Here is a tiny trained network, its code and every weight. The questions are about switching its units off for an input and a target symbol, where a switched-off unit gives its printed mean instead of its output.

import numpy as np


def w(rows, s, z=0):
    codes = np.array(rows[::2]) - 128.0
    scale = np.full(codes.shape[1], s)
    scale[-1] = z or s
    return codes * scale


def f(y):
    return y / 2 * (1 + np.tanh(0.7978845608 * (y + 0.044715 * y**3)))


def softmax(a):
    e = np.exp(a - a.max(-1, keepdims=True))
    return e / e.sum(-1, keepdims=True)


def log_softmax(a):
    a = a - a.max(-1, keepdims=True)
    return a - np.log(np.exp(a).sum(-1, keepdims=True))


def net(x, mask):
    ids = ['γδεζηθλμξπτφψω'.index(c) for c in x.split()]
    T = len(ids)
    res = E[ids] + P[:T]
    u = 0
    for l in range(2):
        q, k, v = (res @ M[l].T for M in (Q, K, V))
        z = softmax(np.where(np.tri(T) > 0, q @ k.T / 3**0.5, -1e9)) @ v
        res = res + np.where(mask[u], z, O[l][:, -1]) @ O[l][:, :-1]
        u += 1
        y = f(res @ A[l][:, :-1].T + A[l][:, -1])
        res = res + np.where(mask[u : u + 4], y, B[l][:, -1]) @ B[l][:, :-1]
        u += 4
    return log_softmax(res[-1] @ U[:, :-1].T + U[:, -1])


Q, K, V, O, A, B = {}, {}, {}, {}, {}, {}
E = w([
[116,183,171],'γ',
[223,135,241],'δ',
[83,234,112],'ε',
[127,80,154],'ζ',
[84,99,81],'η',
[113,255,180],'θ',
[82,75,128],'λ',
[189,120,116],'μ',
[118,133,9],'ξ',
[51,59,55],'π',
[125,133,185],'τ',
[100,219,148],'φ',
[77,43,167],'ψ',
[84,75,122],'ω',
],0.0097)
P = w([
[138,105,50],'0',
[149,140,253],'1',
[138,105,41],'2',
[165,146,233],'3',
[141,103,39],'4',
[172,148,229],'5',
[143,100,31],'6',
[163,152,229],'7',
[127,108,47],'8',
],0.0039)
Q[0] = w([
[5,91,210],'0.h1',
[244,143,195],'0.h1',
[226,168,175],'0.h1',
],0.015)
K[0] = w([
[28,16,104],'0.h1',
[250,111,123],'0.h1',
[198,78,128],'0.h1',
],0.019)
V[0] = w([
[253,122,163],'0.h1',
[48,20,107],'0.h1',
[72,45,115],'0.h1',
],0.0026)
O[0] = w([
[220,140,126,255],'0.h1',
[1,117,226,116],'0.h1',
[63,118,198,126],'0.h1',
],0.0038,0.0007)
A[0] = w([
[211,72,80,151],'0.n1',
[100,8,132,4],'0.n2',
[10,208,11,156],'0.n3',
[39,50,5,6],'0.n4',
],0.014,0.0017)
B[0] = w([
[176,64,140,181],'0.n1',
[63,97,203,212],'0.n2',
[184,244,71,236],'0.n3',
[136,179,251,255],'0.n4',
],0.021,0.0039)
Q[1] = w([
[35,124,4],'1.h1',
[51,164,43],'1.h1',
[154,84,55],'1.h1',
],0.012)
K[1] = w([
[33,183,99],'1.h1',
[6,173,95],'1.h1',
[64,132,199],'1.h1',
],0.011)
V[1] = w([
[49,140,58],'1.h1',
[159,147,168],'1.h1',
[253,27,188],'1.h1',
],0.0056)
O[1] = w([
[40,203,157,32],'1.h1',
[180,94,93,173],'1.h1',
[253,6,155,254],'1.h1',
],0.0051,0.0092)
A[1] = w([
[70,59,45,152],'1.n1',
[124,116,39,8],'1.n2',
[121,97,6,168],'1.n3',
[144,119,83,152],'1.n4',
],0.02,0.011)
B[1] = w([
[218,210,90,162],'1.n1',
[99,151,252,158],'1.n2',
[35,83,43,233],'1.n3',
[143,168,168,255],'1.n4',
],0.028,0.0051)
U = w([
[67,61,88,168],'γ',
[198,87,123,142],'δ',
[88,158,146,17],'ε',
[97,2,112,238],'ζ',
[144,180,129,44],'η',
[121,177,84,253],'θ',
[103,125,165,130],'λ',
[144,93,47,95],'μ',
[182,192,86,62],'ξ',
[132,178,152,125],'π',
[152,156,54,128],'τ',
[63,102,129,108],'φ',
[54,57,191,10],'ψ',
[104,130,168,236],'ω',
],0.0092,0.0047)

Each question gives the input, a string of symbols that net reads in full, and the target symbol t.
The units are the heads (3 rows each of Q, K, V and O) and the neurons (one row each of A and B). Each row of codes is followed by its name. A weight is (code - 128) times the scale printed after its matrix; where a second scale follows, it is the last column's (O, A, B and U).
mask holds one flag per unit, layer by layer, with each layer's heads first. A switched-off unit (its flag False) gives its mean, the last column of its rows in O or B, instead of its output. The means were averaged over made-up inputs and are rounded, as every weight is.
A unit's drop is (log p(t) with every unit on - log p(t) with that unit switched off) / (log p(t) with every unit on - log p(t) with every unit switched off).
The circuit of an input: a set's keep is (log p(t) with only the set's units on - log p(t) with every unit switched off) / (log p(t) with every unit on - log p(t) with every unit switched off). Starting from all 10 units, units are removed one at a time, each time the one whose removal leaves the highest keep (on an exact tie, the one counted first), for as long as the keep stays at least 0.8.
units of the circuit, in order: the units of the circuit, biggest drop first
top k neurons: the k neurons with the biggest drops, biggest first
k most important neurons of layer l: the k neurons of layer l with the biggest drops, biggest first
input δ τ ψ μ, target ζ: units of the circuit, in order : (0.n4, 1.n3, 0.n2, 0.n3)
input δ τ δ ζ, target δ: units of the circuit, in order : (1.n3, 1.h1, 0.n1, 0.h1)
input μ ε τ π δ, target δ: units of the circuit, in order : (0.n1, 1.h1, 0.h1)
input θ δ π π δ γ μ ω, target ζ: units of the circuit, in order : (1.n4, 0.n3)
input τ δ ε ψ ω π μ ω, target ζ: 2 most important neurons of layer 1 : (1.n4, 1.n2)
input θ δ ζ μ, target ζ: top 4 neurons : (0.n4, 1.n3, 0.n2, 0.n3)
input ζ ψ ξ φ ξ ψ, target ξ: top 4 neurons : (0.n4, 1.n1, 0.n3, 1.n3)
input ε γ γ ψ δ τ, target δ: top 4 neurons : (1.n3, 0.n2, 0.n3, 0.n1)
input ξ γ μ, target μ: top 2 neurons : (0.n4, 0.n3)
input ω λ ω π δ η, target δ: units of the circuit, in order : (1.n3, 1.h1, 0.n1, 0.h1)
input ξ η ζ γ δ, target δ: top 2 neurons : (0.n1, 0.n3)
input ψ λ θ ξ ξ η ψ ζ, target ξ: 3 most important neurons of layer 0 : (0.n4, 0.n3, 0.n1)
input φ δ ψ φ ξ π μ ε θ, target θ: 3 most important neurons of layer 0 : (0.n4, 0.n3, 0.n2)
input η θ δ ε ω λ δ γ, target δ: top 4 neurons : (1.n3, 0.n3, 0.n2, 0.n1)
input λ γ ζ λ δ θ, target δ: 3 most important neurons of layer 0 : (0.n3, 0.n1, 0.n2)
input π ψ τ, target τ: top 3 neurons : (0.n4, 1.n1, 0.n3)
input μ ζ φ δ ω θ, target δ: top 3 neurons : (1.n3, 0.n3, 0.n2)
input τ ε ζ, target ζ: 3 most important neurons of layer 1 : (1.n4, 1.n1, 1.n2)
input ζ τ δ ε ω ψ η δ ζ, target ζ: top 3 neurons : (0.n3, 1.n4, 1.n1)
input λ δ ε ψ φ ζ τ ξ, target ξ: top 3 neurons : (0.n4, 0.n3, 0.n2)
input ξ θ μ ξ θ δ δ η, target δ: top 2 neurons : (1.n3, 0.n1)
input δ μ ε π δ ε, target θ: 2 most important neurons of layer 0 : (0.n4, 0.n3)
input ψ θ μ η δ γ, target δ: top 3 neurons : (1.n3, 0.n2, 0.n3)
input ξ ξ ζ ξ ξ, target ξ: most important neuron of layer 0 : (0.n4)
input γ ω θ ψ ψ η ψ δ μ, target μ: top 3 neurons : (0.n4, 1.n3, 0.n3)
